Below is a small trained network, with its code and all its weights. Each question gives an input and a class and asks what happens when units are switched off, that is, made to give their printed mean instead of their output.

import numpy as np


def w(rows, s, z=0):
    codes = np.array(rows[::2]) - 128.0
    scale = np.full(codes.shape[1], s)
    scale[-1] = z or s
    return codes * scale


def norm(h):
    return h / np.sqrt((h * h).mean(-1, keepdims=True) + 1e-5)


def f(y):
    return np.maximum(y, 0)


def log_softmax(a):
    a = a - a.max(-1, keepdims=True)
    return a - np.log(np.exp(a).sum(-1, keepdims=True))


def net(x, mask):
    res = np.array(x, float).reshape(1, 8) / 4 @ E
    u = 0
    for l in range(2):
        y = f(norm(res) @ A[l][:, :-1].T + A[l][:, -1])
        res = res + np.where(mask[u : u + 5], y, B[l][:, -1]) @ B[l][:, :-1]
        u += 5
    return log_softmax(norm(res)[-1] @ U[:, :-1].T + U[:, -1])


A, B = {}, {}
E = w([
[64,145,30,132,210],'x0',
[125,115,137,138,126],'x1',
[129,132,136,124,125],'x2',
[123,136,40,163,32],'x3',
[165,220,94,70,124],'x4',
[126,122,125,132,133],'x5',
[2,129,187,81,46],'x6',
[66,221,174,231,184],'x7',
],0.0086)
A[0] = w([
[88,122,187,152,114,178],'L0N0',
[202,131,160,173,104,164],'L0N1',
[97,198,165,251,134,3],'L0N2',
[203,130,125,181,155,130],'L0N3',
[124,116,81,199,68,98],'L0N4',
],0.016,0.0055)
B[0] = w([
[123,198,130,72,77,229],'L0N0',
[15,143,139,54,47,226],'L0N1',
[212,67,67,5,143,255],'L0N2',
[73,174,160,88,70,236],'L0N3',
[149,201,216,191,150,205],'L0N4',
],0.015,0.0076)
A[1] = w([
[66,155,35,184,189,238],'L1N0',
[166,8,131,134,40,143],'L1N1',
[99,57,204,69,181,80],'L1N2',
[118,221,192,88,92,254],'L1N3',
[192,233,137,62,146,83],'L1N4',
],0.012,0.0057)
B[1] = w([
[44,91,108,155,208,151],'L1N0',
[194,250,85,44,78,145],'L1N1',
[189,110,151,219,75,148],'L1N2',
[115,139,147,202,67,250],'L1N3',
[159,75,95,219,125,194],'L1N4',
],0.012,0.019)
U = w([
[17,119,162,41,188,254],'0',
[54,141,139,136,83,91],'1',
[238,128,71,7,103,71],'2',
[162,135,244,221,159,97],'3',
[135,149,123,169,123,92],'4',
],0.011,0.0098)

Each question gives the input, the list of numbers given to net, and the class t.
The units are the neurons (one row each of A and B). Each row of codes is followed by its name. A weight is (code - 128) times the scale printed after its matrix; where a second scale follows, it is the last column's (A, B and U).
mask holds one flag per neuron, layer by layer. A switched-off neuron (its flag False) gives its mean, the last column of its row in B, instead of its output. The means were averaged over made-up inputs and are rounded, as every weight is.
A unit's drop is (log p(t) with every unit on - log p(t) with that unit switched off) / (log p(t) with every unit on - log p(t) with every unit switched off).
The circuit of an input: a set's keep is (log p(t) with only the set's units on - log p(t) with every unit switched off) / (log p(t) with every unit on - log p(t) with every unit switched off). Starting from all 10 units, units are removed one at a time, each time the one whose removal leaves the highest keep (on an exact tie, the one counted first), for as long as the keep stays at least 0.8.
circuit, biggest first: the units of the circuit, biggest drop first
k most important neurons: the k neurons with the biggest drops, biggest first
k most important neurons of layer l: the k neurons of layer l with the biggest drops, biggest first
input [3,-6,-7,-7,-3,-1,-6,-6], class 3: 3 most important neurons : [L0N2, L1N2, L0N3]
input [0,-7,-7,4,-8,-8,1,-8], class 2: most important neuron of layer 1 : [L1N1]
input [0,-1,5,8,0,4,-8,-7], class 1: 2 most important neurons : [L0N2, L0N4]
input [5,0,-6,8,7,-6,6,-1], class 3: circuit, biggest first : [L0N4, L0N1, L0N2]
input [-1,-3,1,-5,-4,3,4,0], class 3: 3 most important neurons : [L0N1, L0N3, L0N2]
input [0,-1,-1,5,2,-1,-4,-4], class 3: circuit, biggest first : [L0N4, L0N2]
input [-5,6,-6,1,-4,-7,3,6], class 2: 2 most important neurons : [L0N2, L0N3]
input [3,5,-6,-6,2,-4,-8,-3], class 1: circuit, biggest first : [L0N2, L0N3]
input [-4,-4,3,-4,4,-1,-6,-6], class 1: circuit, biggest first : [L0N2, L0N1]
input [-8,3,-4,-6,0,-6,-4,-7], class 0: 2 most important neurons : [L0N1, L0N2]
input [-8,1,-8,-4,-6,4,-7,-5], class 0: 3 most important neurons : [L0N1, L0N3, L1N4]
input [1,-8,-6,-8,7,-2,6,-2], class 3: 3 most important neurons : [L0N1, L0N2, L0N3]
input [1,4,-5,6,7,-5,-2,-6], class 4: 2 most important neurons : [L0N2, L0N4]
input [-4,6,1,-6,6,-3,-7,7], class 1: circuit, biggest first : [L0N1, L0N4]
input [3,-1,3,1,-6,5,1,-8], class 2: 2 most important neurons of layer 1 : [L1N1, L1N3]
input [-2,4,1,6,-3,-3,1,-5], class 3: 2 most important neurons of layer 0 : [L0N4, L0N2]
input [0,-7,7,1,4,-3,-7,-6], class 1: 3 most important neurons : [L0N2, L0N3, L0N1]
input [4,4,-1,-8,7,-3,-6,-3], class 3: circuit, biggest first : [L0N2]
input [-4,5,0,-7,2,6,-7,2], class 1: 2 most important neurons : [L0N1, L0N3]
input [-5,-4,5,-6,-4,4,6,7], class 2: circuit, biggest first : [L0N2, L0N0]
input [4,3,-6,0,-1,2,5,6], class 2: circuit, biggest first : [L0N2, L0N1]
input [-7,8,7,-3,-5,5,-3,-2], class 0: 2 most important neurons : [L0N1, L1N4]
input [1,7,5,-8,-3,-3,4,4], class 3: circuit, biggest first : [L0N1]
input [0,0,-5,-3,5,3,-8,5], class 1: 2 most important neurons : [L0N3, L0N1]
